[  1  19   8   9 -18   6   8   8  26   2   6   9  15   0   5  -9   0 -13
  13  -6  -8   9  -8  -2   2  11  -1 -20  -6 -27 -11 -15  26   0  -8 -14
  13  15  -1   1 -11 -17 -23  -3  -7   3   8  -8   1   3 -20   3  -8   2
   9  16  13 -11  -5   2   5  -3  -5   5  -2  -9   4 -12 -13  -5   2   2
  -7  25   6   8  -4 -12  12  -4  -7  -3  -8  12   3   1   9   1  -4 -18
   9  11  24  -5   6  -9 -19   6  10   4   2  31  -5 -20  -1  11 -12  -1
  27   2  -1  -2  13  -2  -3  25  -7   0  -4 -13   9 -16   6  -1  -5   6
  -9 -15] -> <19>
[  0  19   7  -7 -48  25   5   7  29  -3  -3   1   7  -5   0  -7  -6  -5
  36  -2 -19  29 -17  -1   6  15   0 -44  -4 -26 -16 -28  13 -13 -10 -14
  44  28  12 -17  -6 -18 -43 -10  -4   4   6  -4  -2  -1 -23  -7 -19  29
   8   8  19  -6  -9   0  20  -8 -27  17  -3 -12  13 -12 -24  -3   1  11
 -12  34  -4  32 -15 -23  26  -5  -8   6  14   8   4   4   7  16 -16 -13
   1   3  37 -16  27 -14 -23  11   4   2   8  58  -2 -36  14  -4   0  14
  38   7  -6   5  30 -10  17  26 -17   7 -12 -16   4 -19  17  -6 -12   3
  11 -19] -> <13>
[  9  -1  14  -9   1  32   0  -5  13  23   1 -22  14   5 -16   5 -11  -8
  25  10 -11   7 -20  18   3   6 -25 -15   0  23 -16 -16  23 -19   5   0
  34  -2   8 -23  18 -11 -17  -6  13   3  13   8   2  -5   3   6 -18  26
   8  -9  -2   1   8  13  16   8 -13 -16 -11   5  10  -2 -18 -20 -22  17
 -16  18  15  15   0   0  10   3 -12  17  26 -16  12  10   6  12   4   9
  -6  -3  18 -14  29  -6  -5  -6  -4  20  27  38   3 -21  34  -6   5  32
  51   2  -7   4  17   5   9  -6   5  14 -15   7  10   5  16   3 -10   5
   2 -11] -> <19>
[ 17  14  16 -11   6  38   0  -1  12  28   7 -21   6   4  -5   8  -9 -13
  15  17   4  -5 -14  20  -6   2 -26 -14   1  14 -15 -17  25 -10   5  -4
   0  -1  11 -14  27  -6 -11  -5  13  -2   8   8  11   0  -5  21 -17  18
  13  -3  -5  -5   6  18   1  -5 -13 -17 -15   1   9  -9 -21 -19 -21  13
 -31  35  15   7   1   5   8   1 -16  10   4 -10  19   6   9  25   8   2
   0  -2   8  -8  24 -15 -27  -5   1  14  31  46   9 -10  18   1  16  31
  32   2 -11   1   5   3   1   4 -11  -8 -17   0  26   9  11   0  -2   6
   4 -12] -> <13>
[  8  19  10   0 -21  29   3   8  29  10   1  -6  10   0   2  -2  -3 -10
  17   1  -4  15 -14   8   0  10 -13 -34  -5 -14 -18 -21  23  -5  -8 -15
  17  14   6 -16   3 -12 -28  -7  -1   0   6  -2   3   0 -16   6 -17  12
   8  10  12 -10  -3   5   7  -8 -16   1 -10  -9   8 -14 -17  -8  -8   7
 -21  30   3  15  -8  -9  17  -2 -11   4  -2   5  11   4  10  14  -8 -18
   5   1  23 -13  14 -11 -23   6   6   2  20  52   2 -18  11   4  -1  14
  30   4  -9   0  15  -5   7  22 -20   0 -14 -12  15  -7  12  -5  -7   3
   6 -20] -> <13>
[-16  -1   6  31  -7 -11   0  -2  13 -31  -2  13  38   3  -2 -25   6 -13
  26 -20 -32  20 -16  -2  17  -5  16 -11 -15 -36   5 -29   5  -6   5   3
  59  35  -1   0 -43  -2 -15   4  -7   3  12   4 -16   8   0 -11   3   3
 -20  16  10  10 -25 -13  13   1  -6  11   7   4   5   2  10  20   6  -3
  35   3   2  -3   4  -8  19   2  -5  -1   3   0 -12   3   1 -34 -17 -15
  -7  23  16 -12   7   9  -3   4   4  -7   3  -8  -4 -21  -4  -1 -29  -6
  48   6  -2   2  25  14  17 -17   4   5   5 -11 -21  -5   7   3  -6  -1
 -36  -8] -> <19>
[ 24  -1  11 -27   9  37  13 -10   9  25  -4 -30   9  -2 -16  23 -11  -6
  -7  31  10 -13  -4  24 -12  -3 -46   0  14  30 -22 -10  21  -8   5   3
 -18 -27   7 -21  37  -6   6  -6  20   3   4   3  11  -9  -8  15 -10  10
  16 -21 -18  -7  19  25  -9   2   0 -16 -15   1   6   2 -14 -26 -22  12
 -22   8  34 -10  -3   3  -9   8 -12  18   5 -19  26  14   8  30  27  23
  -7 -36 -11   2   6 -17   0 -14  -7  30  14  29   9  -8  11  -6  17  34
  15   2 -12   2 -12   6 -15  -2   9 -19 -19  12  36  19   9   5  -5  11
   6  -5] -> <19>
[-19   2 -21  12  19 -33   6  -2   2 -31 -10  17  15   6  11 -15  16  -2
 -27 -16   5 -14  22  -3   3  -5   6  35  -6 -22   9   7 -14  20  -6   7
 -12 -11 -27  24 -28  14  33   7 -18   3   4 -11 -11  -5   7 -11  24 -46
 -13   6  -2  -1   0 -16 -13   3  26   7   2  -4 -16  18  23  17  12 -18
  40 -28  -6 -33   7   8 -11   4   9 -13 -35  10  -6  -5   1 -42  -9 -17
   4  -8 -14  16 -48  26  21   0   0  -4 -15 -54  -9  20 -43   5 -34 -36
 -26  -8   7  -5 -24  11 -19  -8  16  -3  27  -6 -16   0 -19   3   8   3
 -28   3] -> <19>
[-30 -13 -10  18  12 -27  -3  -9   8 -37  -7  -1  37  16  -1 -33   7  -8
  20 -20 -29  11  -2  11  20 -11  -1  24 -10   1   9 -17 -19 -14   3  15
  58  15 -16   1 -34   6   5   2  -3  10  21  10 -23  -1  23 -20   8 -16
 -25   4  -1  19 -10 -16  16  10   2  -1 -12  11   1  17  18  18  -3  -3
  47 -17  -5 -19  11   9  10   7  -3   5  16   0  -9  -1   0 -44 -21  -1
 -14   8  10  -8  -6  23  29  -4 -12   0  11 -25  -1 -13   0 -10 -40   0
  37  -2  -8   5   7  21  15 -43  26   7  15  -1 -15   3  -1   5  -5  -2
 -40  -3] -> <19>
[ 12  24   7  11 -37  24   5  14  27  15  11  14  -7  -6  10  -5   0 -10
  13  -3  -5  13 -11  -9   2  12   8 -45  -4 -33 -11 -22  31   1 -10 -21
   7  18   8  -9 -10 -19 -42  -5  -6   3   1 -13   5   8 -37   7 -16  17
  19  17  20  -8  -9   2   7 -14 -13   7   1 -14  10 -23 -14   0   7   7
 -16  35   5  22 -13 -18  15  -6  -7  -5 -15  18   4   0  11   9  -5 -21
  16  14  26  -5  15 -13 -30  12  14  -2   0  43  -7 -22  -1  10  -3  -1
  18   7   3  -2  19 -12   2  44 -21  -6 -10 -14   7 -21  11  -7  -4   4
   4 -19] -> <13>

[  2  -6   2   1  -9   0  18   0  -6 -18   9  -9  -2   4   1   5  12  -8
   7   4  -9  -9  14   0  -5  10  -8 -11   3  -9   1   0 -32  -5  -1   2
  -7  20  -8  -6  -8  -1   4   9  -6  -2  19  -2  -6  -4 -26  -9   2  -1
  31   7   7   4   0  -1  -6 -20   1   0   7   5   0  13  -2   1  14   5
   5   8  -5  -1   2  -6   1   4  -8   6   6  10  -6   2   8 -10  -1  -4
   9 -13] -> (59)
[ -1   1   0  -2  -3  -1  25   0 -10  -3  -2   3  -8 -10   6   5   5 -14
  25   2   6  -4   4  -1  -3  -2  -6  -7  -1   0  -3 -10   8  -8   5   1
  27  -4 -26  -3 -14   3   6  -2  18   1  -4  -1   7   1  27  -1 -10  -1
   5   1  -6   2   0  -3  -8  21  -4  -5  -3   1   4   2  -5   8  33  13
  -2 -13  -2   3  -9   1   3   1 -19   2   8   2  27   3  -2  -1  -5  -2
   1  -7] -> (59)
[ -4   2   0 -12   8   2 -12  -1   7  17   0   2   4   4  -2  -2  -2   4
   2  -8  -7   5 -14  -1   6  -5   8   6   0  12   7   5  20   6   0 -11
   5  -8  17   0   1   0 -10  -5   9   1 -11   1  12  -4  32   7 -21   0
  -4  -6  -5  -2  -2  21   6  -3   3  -5  10  -3  -3 -13   2   3 -18  -5
 -13  -8   6  -2  -2   2  -2  -4   7   4 -15  -1   6   2  -5   4   9   1
 -15   8] -> (57)
[ -7   2   0 -19   6   4  14   0   2  25   1  -1   1   3   2   0   5  -5
  22  -9  -8   2  -9  -4   6  -7   8   1   0  20  11   2  31   4   2 -10
  25  -9  14  -5  -8   1  -8  -7  22   2 -12   0  21  -6  53   8 -37  -2
   5  -4  -6   0  -5  30   3  10   3 -11  16  -1  -2 -11   2  10  -4   2
 -18 -23   6  -1  -6   1   0  -4  -3  11 -15   0  25   6  -6   1  14  -3
 -22   3] -> (57)
[  5  -5   1   5  -8   1   6   3  -5  -9   5 -10  -1   4   0   6  10  -4
   5   9  -6  -7  15  -4  -5  10  -6 -11   1  -8   1   3 -38   1   0   3
 -16  20  -1  -5  -2  -2   4   6 -14  -1  18  -1 -10   3 -26  -6   6  -2
  20   9  12   4   0 -13  -5 -24   0   3   7   5   1  13  -2  -5  16   6
   5  10  -3  -2   4  -4   3   5  -4   7   4   4  -8   0  11  -6  -8  -5
   5  -9] -> (59)
[  0  -6   6  -3  -3  -2  19   3   0 -18   9  -9   2  16   0   3  12   1
   3   1 -15  -5  20  -4   1   8 -10  -5   7   0  11   6 -30   5   1   2
 -29  21  11  -7   4  -2   0   4 -11  -2  30  -2  -3   5 -25  -7   4  -5
  43   3   8   5  -1   8   3 -34   3   0  12   6  -4   8   1   4   8   3
   6  12  -1  -2   4  -7   1   1  -8  17  -1   7  -8   3  19  -6   3  -4
  -6  -9] -> (59)
[ -5   2  -2 -14   5   4   1  -1   4  22  -1   0   1   1   0  -1   0  -1
  12  -8  -4   4 -11   0   4  -7   9   2  -2  14   6   1  26   3  -1  -9
  21 -14   9  -1  -8   0 -10  -4  19   1 -12   0  15  -8  45   8 -32   2
  -8  -3  -5  -2  -3  24   2   4   3  -7  10  -3  -1 -15   2   4 -13  -1
 -17 -17   6  -2  -6   2  -2  -3   4   3 -11   0  14   3 -11   2  14  -2
 -14   7] -> (57)
[  4  -5   2   0  -6  -3  10  -2  -5 -25   4  -4  -1  -1  -1   1   2  -2
   2   4  -4  -6  13   5  -6   9  -5  -8   4 -13  -6  -5 -31  -6  -3   5
  -8  18 -10  -3  -1   0   6  12 -15  -2  18  -1 -11  -4 -38 -13  22   0
  19   4   4   2   1  -4  -3 -23  -1   4  -1   5   0  12  -1  -1   9   1
  13  18  -7   0   3  -5   0   3  -4  -2   8   7 -19  -1   5 -10  -3   1
  23  -8] -> (59)
[ -3  -5   3  -9   4   0   0   0   8  -4   7  -6   8  22  -5  -3   4   7
  -5  -7 -19   2   8  -1   4   6   3   2   4   5  14  10  -8   8  -2  -3
 -23   5  26  -4   6  -2  -8   2  -8  -1  14   0   1  -4 -11  -3  -5  -3
  22  -3   5   1  -3  23  10 -33   5  -2  17   2  -6  -6   4   3 -29  -8
  -4  10   4  -4   4  -3  -3  -3   6   5  -9   4 -12   2   8  -3  13  -1
 -11   2] -> (59)
[ -3  -7   7  -7   1  -3  10   2   5 -19   8  -7   6  22  -2  -1  14   6
  -4  -3 -18  -2  16  -4   4   9  -6   1   7   2  14   8 -23   7   1   0
 -22  18  18  -7   7  -3  -4   4 -13  -2  25  -1  -1   3 -25  -6   1  -5
  38  -1   8   4  -2  13   8 -35   5   0  11   5  -6   1   2   6  -9  -3
   2  12   0  -2   5  -5   0  -2   2   8  -4   7 -11   3  17  -4   4  -2
  -8  -5] -> (59)
[ -2   2  -2  -5   0   1  21  -3  -6   7  -4   7  -6 -20   3   2   0 -12
  26  -1   7  -1  -1   5  -3  -9   1  -5  -3   4  -6 -14  30 -10   1  -3
  34 -10 -21  -1 -17   4   2   0  23   1 -14  -1  13  -6  44   3 -15   2
 -15  -1 -12   0   0   3 -10  24  -3  -6  -3  -2   4  -4  -4   8  26   8
 -10 -18  -1   3  -8   2   1   0 -13  -2   3   2  16   2 -11  -1   2   0
  -1  -1] -> (57)
[  0   3  -2  -1  -2   1  12   0  -7  12  -6   7  -8 -13   5   3   1 -11
  17   2  16  -1  -8  -1  -2  -9   0  -2  -5   3  -5  -8  18  -6   4   0
  34  -8 -19   0 -12   3   4  -4  18   2 -16   0  11   2  38   5  -7   1
 -16   1  -6   0   0  -8  -8  34  -4  -3  -8  -2   5  -1  -4   3  26  11
  -6 -19   0   4  -7   4   3   1 -14  -8   6  -4  24   1  -7   3  -5  -1
  -4  -3] -> (59)
[ -5   7   0 -11   8   1  -5   0   6  16  -3   6   1   2   0  -3  -3   4
   5  -8   0   6 -12  -2   7  -6   9   6  -1  13   7   2  30   5   1  -5
   9 -11  10   1   1   1  -6  -7  12   2 -18   1  11   0  36  10 -21  -1
 -16  -8  -5  -2  -2  19   6  15   2  -5   5  -3  -2 -13   2   5 -15  -3
 -12 -17   6   0  -3   5  -1  -5   3   1 -10  -4  17   2  -6   8   5   1
 -15   8] -> (57)
[ -5   2   0 -15   8   2  -6  -2   7  19   0   2   4   2  -3  -3  -4   4
   0  -9  -9   5  -7   1   5  -5   9   6   1  12   8   4  20   4  -2  -7
   9  -8  16  -1   2   0  -8  -2   8   0  -9   1  11  -5  23   6 -17   0
   1  -8  -2  -2  -2  21   7  -8   3  -5  10  -2  -4 -13   3   5 -23  -8
 -12  -4   4  -3  -1   1  -3  -4   8   1 -13   1   2   2  -6   2  13   1
 -13  12] -> (57)
[ -3  -7   5  -9   1   0  10   2   3 -13  10 -10   7  23  -3  -1   9   3
  -1  -4 -17  -2  14  -4   3  10  -2  -5   7   4  17  10 -22   8  -1  -3
 -33  18  25  -7   5  -2  -7   5 -14  -2  23  -1  -1  -2 -21  -4  -9  -4
  47   0   4   4  -4  24   8 -46   6  -3  20   4  -7   1   3   5 -15  -6
  -3  14   2  -4   4  -6  -2  -1   2  10  -8   9 -13   3  13  -6   8  -3
   1  -7] -> (59)
[  4  -7   3   3  -5  -2   7   2  -1 -20   6  -7   1   9  -1   3   7   2
  -1   6  -9  -5  19  -3  -3  10  -8  -5   5  -9   3   4 -37   2   0   5
 -30  23   4  -4   4  -2   3   7 -15  -2  25  -2 -13   5 -42  -9  15  -3
  29   4  10   4   0  -9   1 -28   1   4   4   5  -2  11   0  -1   4   1
  10  15  -4   0   5  -5   1   3  -1   5   6   5 -16   0  13  -5  -6  -2
   4  -9] -> (59)
[ -4   4  -2  -9   6   3  -6  -2   3  17  -2   3   2  -4  -1  -2  -3  -1
   8  -6  -1   4 -13   0   4  -8   8   3  -2  12   2   2  25   2  -2  -7
  24 -14  10   1  -5   1  -7  -4  15   1 -18   1  13  -6  40   8 -16   2
 -16  -4  -7  -3  -2  19   4   9   1  -6   7  -3  -1 -10   1   3 -12  -5
 -13 -13   5  -2  -5   4  -2  -3   3   1 -10  -1  12   3 -12   3  10   1
 -11   7] -> (57)
